[-14 -40  -9 -35   7  -5  15   8   0  28  -3 -16  -3 -11 -10   1  22  -4
 -44   1  14   8 -11  50]  3
[ 17  18   5  16 -31   6  11 -20  -1  32 -27 -55  16  35 -13   7   5   6
 -11 -13  34  -9  11 -32]  6
[-30  39   0  -9 -36   5  41  49  42   6   9 -13 -16  12 -13  -1   2 -48
  28   4   6  11 -15 -24]  0
[ 21  21  -9   4 -18  -4 -23 -10  -3  31 -21 -20   8   5 -17  -5  -3  12
 -17   0  27 -13   4 -25]  8
[-43  60  -1  14 -23  -7  20  44  34  10  12  30 -21  -8 -17  -4  -7 -50
  51   9 -10  11  -3 -18]  0
[ 11 -48  -5 -37  19  -4 -11  -4 -11  11  -5 -15   0 -11   1   0  14  24
 -54  -2   4  -1 -11  39]  7
[ 49 -40 -35 -61  13  14 -11  14  18 -21   1 -31  12  -3   9 -14   8  33
 -50  15  33 -12 -37  18]  8
[  4 -66 -25 -49  13   5  32  -4   2  35 -14 -48  19  -4  -9   0  35   8
 -60   2  49   5 -13  70]  5
[ 38 -16   3 -17  -6   4 -20 -12 -10   2 -12 -31   8  12   5   1   0  35
 -39  -6  10 -11  -6 -17]  10
[ 10  38  -4  -3 -33  10   3  19  26 -12  -1 -25  -3  20  -5  -4  -8 -15
  12   3  14  -8 -14 -49]  4
[ 18 -27 -37 -47   8  10   7  17  25  -8   5  -7   8  -9  -3 -14   9   2
 -27  23  37  -4 -28  26]  5
[ -3  37 -25  15 -31   6  28  -3  25  35 -22 -36  21  14 -23  -4   8 -19
  25   5  61  -5   8 -19]  2
[ 55 -58 -12 -28  22   5 -12 -31 -20   5 -17 -39  27   1  12   0  12  63
 -56  -5  27 -11  -5  20]  9
[ 39   0 -16  11  -8   3  -6 -36 -12  29 -31 -39  34  12  -9  -1   5  34
 -15  -3  52 -14  14 -15]  9
[-29 -33  -8 -34  20 -11   2  28   0  17  14  26 -19 -28  -9  -3  14 -21
 -34   9 -13  14 -14  66]  3
[ 75  39 -30  -4 -47  29   4  -8  34  -7 -25 -77  38  46  -3 -10  -3  26
   1   6  78 -24 -15 -72]  8
[-33 -22 -19   1   3 -15  24 -12  -6  72 -22  -2  14 -17 -31   2  24 -16
 -17   3  43   9  20  55]  0
[ 33   9   9   2 -22   3 -18 -14  -7  16 -21 -41   8  27  -5   3  -2  24
 -28  -9  19 -13   2 -34]  9
[ 44 -21  -3 -21 -12  10  -4 -15  -3   5 -16 -49  18  20   3   1   6  33
 -37  -6  29 -11  -7 -17]  10
[-18  74   1  40 -26  -4   0   7  17  15  -7   8  -5   7 -17  -2 -10 -28
  52   1   6  -3  13 -38]  2

[-24 -12  -1   5 -10 -35  14   7  -7   0 -83   5   1  10  10  19  -1   0
  40  31 -10 -10  12  15  24 -11  -9 -42  19   7   6   8  -5  -1   8  18
  15  -3]  0
[ -6   1 -22  23 -10  45   0 -11   7  14  35   4   6  -4   5   1  27   3
 -23 -20   3 -18  36   8 -16  -2  -4  -1  -8  21   9 -24  13  -3  -5 -31
  -9  16]  0
[ 36  -1  16  33   5 -17   3  18  -6 -14 -50   1  10 -22   1  69   1  17
   7 -30 -26  32  27   3   3  -4 -15  13  14  31   2  11   8  17  -7  29
  13  -4]  0
[ 32  -1  16  51  20 -31   0  -6 -10 -12  -8  -2  -5  -1   4  10  -9  -2
 -15  -5 -10  13 -26  19  -4  10  15  40  -5  -2  17 -11  -1 -17   0  28
 -11  -6]  10
[  8  14 -14  28  11 -44  -9   3  -4   1 -33  -6   0  20   6   0 -16  13
  -9   6 -15  13 -32  -9  13   1  15  28   8  15   9  21  -4  -6  -2  49
   9  -5]  10
[ 24  25 -69   8   3  49 -32  -2  37  30  61   4  10  68  12 -37  -3  19
 -36 -34  -3  -9 -26 -20  13 -37  -6  41 -29  23   0  -9  19  21  -9  14
 -39  10]  10
[-13  -3  -7   8  -6  -6   2   1   5  13 -18   7  -4  27   4 -31  11   0
   2  22  16 -16  -3  14 -24 -27  14  -9   8   9   4 -29   3  -3   4  10
 -16  -3]  0
[-40 -22  25 -21 -18  16  24  -5  -6 -12 -28   7   6 -33   7  38  26  -5
  19   6   4  -6  45  12  10 -11 -18 -69  16   8  -4 -11   0   1   5 -29
  20   3]  0
[-56 -12  46  -4   6 -19  26 -34 -19 -34  23  -7  -5 -40  10   1  23 -13
  -9  16   7   5  -7   1 -18  21  30  -6   9  -5  11 -14 -11 -43   7 -11
  21  -2]  0
[-39 -13  -7  20   7  -3  12 -37  -5 -24   2  -4   8  13  32  29  -4 -13
   4  -1 -34 -11 -16  16  86  14 -11 -36 -25 -17  21  25  -8 -33   7   2
   7  12]  10
[-64  18 -25 -56  -3 -13  -7  -7  17  -5   2  -5   6  26  15 -30   3  18
  15  13  -4   4 -31 -40  30 -26  12 -18  10  26 -10  22  -6   3   1  31
  19   1]  10
[ 21   4   0 -27  -4  21 -11  17  13  25  23   7  -9  17 -14 -52  -1  -1
 -11   2  33 -10 -10  -1 -54 -19   6  28   0 -14 -16 -29   7  16  -1 -14
 -28  -6]  0
[-28  -8  36 -61   4  16   9 -15   4 -29  42  -2   0 -23   3  -5   6  -8
  -9  -5   8  14  -9 -13  13  -3  -1 -25  -6 -20 -13  -1  -5  -5   3 -17
   6  -4]  10
[ 13 -32   0  30 -14  28  16   3   1  20 -38  15  -2  19   9  11   6 -22
   8  13   3 -37  27  51   8 -16 -30 -44 -14 -27  12 -38   5  -2  10 -23
 -32   4]  0
[-65 -13 -23  12 -18 -23  23  -9 -11 -10 -94   0  14  -4  26  51  16   1
  46  21 -27 -18  43  13  65   0 -21 -82  19  26  14  28  -9  -9   6   5
  42  14]  0
[-15   1 -32  -7 -13  20  -3   2  17  36   5  11  -6  53   4 -65  13  -1
  -4  24  24 -33  -8  15 -32 -35   5   3  -4   4   1 -43   8   3   3  -5
 -33   2]  0
[-38  -5   4 -26 -13 -31  14  15   6   9 -75  11  -3  24   8 -15   9   6
  35  38   8 -12   5   9  -1 -42  -6 -45  28  11  -6 -15  -2   8   9  24
   3  -9]  0
